Below is a small trained network, with its code and all its weights. Each question gives an input and a class and asks what happens when units are switched off, that is, made to give their printed mean instead of their output.

import numpy as np


def w(rows, s, z=0):
    codes = np.array(rows[::2]) - 128.0
    scale = np.full(codes.shape[1], s)
    scale[-1] = z or s
    return codes * scale


def f(y):
    return np.maximum(y, 0)


def log_softmax(a):
    a = a - a.max(-1, keepdims=True)
    return a - np.log(np.exp(a).sum(-1, keepdims=True))


def net(x, mask):
    res = np.array(x, float).reshape(1, 3) / 4 @ E
    y = f(res @ A[0][:, :-1].T + A[0][:, -1])
    res = res + np.where(mask, y, B[0][:, -1]) @ B[0][:, :-1]
    return log_softmax(res[-1] @ U[:, :-1].T + U[:, -1])


A, B = {}, {}
E = w([
[195,153,171,194,202,94,199,69,168],'x0',
[50,76,194,111,135,46,186,147,31],'x1',
[91,74,79,193,49,100,117,2,131],'x2',
],0.0085)
A[0] = w([
[67,64,169,130,145,50,197,158,72,79],'neuron 1',
[112,124,159,111,141,109,130,114,92,69],'neuron 2',
[63,72,65,53,62,171,14,182,100,22],'neuron 3',
[89,46,65,203,55,103,116,49,133,127],'neuron 4',
[147,216,170,24,217,154,149,246,126,137],'neuron 5',
[185,226,49,163,113,187,69,119,222,117],'neuron 6',
[107,89,91,180,62,96,124,39,134,117],'neuron 7',
[39,115,58,45,32,179,37,164,78,43],'neuron 8',
[169,190,164,255,197,83,198,67,152,2],'neuron 9',
[170,139,166,204,178,123,168,82,171,35],'neuron 10',
[56,53,176,101,161,57,192,133,38,68],'neuron 11',
[193,156,61,134,136,155,57,125,191,89],'neuron 12',
[176,189,77,163,125,170,74,128,165,71],'neuron 13',
],0.0066,0.0024)
B[0] = w([
[80,23,55,179,59,151,123,74,75,222],'neuron 1',
[129,117,96,139,116,133,134,112,130,152],'neuron 2',
[144,170,190,136,214,211,215,112,129,233],'neuron 3',
[223,174,169,40,78,43,28,214,228,251],'neuron 4',
[211,139,139,33,32,13,2,179,220,255],'neuron 5',
[45,56,50,196,70,134,134,74,71,253],'neuron 6',
[201,165,196,39,73,27,51,217,195,230],'neuron 7',
[109,195,217,175,229,230,209,132,138,245],'neuron 8',
[116,179,212,126,234,220,195,141,126,231],'neuron 9',
[136,158,166,122,199,177,176,128,108,198],'neuron 10',
[86,81,32,177,88,138,119,51,83,238],'neuron 11',
[81,59,75,165,108,127,135,68,69,212],'neuron 12',
[76,95,59,162,86,122,160,124,101,200],'neuron 13',
],0.0065,0.008)
U = w([
[180,155,143,88,76,52,22,183,176,216],'0',
[62,52,1,168,86,131,145,70,70,3],'1',
[122,202,208,141,208,180,230,131,127,207],'2',
],0.0098,0.00026)

Each question gives the input, the list of numbers given to net, and the class t.
The units are the neurons (one row each of A and B). Each row of codes is followed by its name. A weight is (code - 128) times the scale printed after its matrix; where a second scale follows, it is the last column's (A, B and U).
mask holds one flag per neuron, in row order. A switched-off neuron (its flag False) gives its mean, the last column of its row in B, instead of its output. The means were averaged over made-up inputs and are rounded, as every weight is.
A unit's drop is (log p(t) with every unit on - log p(t) with that unit switched off) / (log p(t) with every unit on - log p(t) with every unit switched off).
The circuit of an input: a set's keep is (log p(t) with only the set's units on - log p(t) with every unit switched off) / (log p(t) with every unit on - log p(t) with every unit switched off). Starting from the 12 units with the biggest drops (on a tie, the unit counted first), units are removed one at a time, each time the one whose removal leaves the highest keep (on an exact tie, the one counted first), for as long as the keep stays at least 0.8.
circuit, biggest first: the units of the circuit, biggest drop first
most important unit: the unit with the biggest drop
k most important neurons: the k neurons with the biggest drops, biggest first
drop of u: that unit's drop, to one decimal
input [-7,3,6], class 2: 3 most important neurons -> [neuron 8; neuron 3; neuron 5]
input [7,-7,-1], class 1: most important unit -> neuron 6
input [-7,-4,5], class 2: 2 most important neurons -> [neuron 8; neuron 3]
input [0,6,-6], class 0: 2 most important neurons -> [neuron 5; neuron 6]
input [-5,2,3], class 2: circuit, biggest first -> [neuron 8; neuron 3]
input [7,-4,6], class 2: 2 most important neurons -> [neuron 9; neuron 5]
input [8,-8,1], class 1: 2 most important neurons -> [neuron 6; neuron 12]
input [6,1,5], class 2: 2 most important neurons -> [neuron 9; neuron 5]
input [-5,-4,-4], class 2: 2 most important neurons -> [neuron 8; neuron 3]
input [-3,6,7], class 0: 2 most important neurons -> [neuron 4; neuron 7]
input [-7,8,-6], class 1: 4 most important neurons -> [neuron 11; neuron 1; neuron 4; neuron 7]
input [7,-8,2], class 1: 2 most important neurons -> [neuron 6; neuron 12]
input [7,1,-8], class 0: 2 most important neurons -> [neuron 5; neuron 8]
input [-4,0,5], class 0: circuit, biggest first -> [neuron 4]
input [-3,8,-8], class 0: 4 most important neurons -> [neuron 5; neuron 6; neuron 12; neuron 13]
input [6,-8,-6], class 1: drop of neuron 4 -> 0.1
input [5,0,8], class 0: drop of neuron 4 -> 0.1
input [-5,3,-1], class 2: drop of neuron 6 -> 0.2
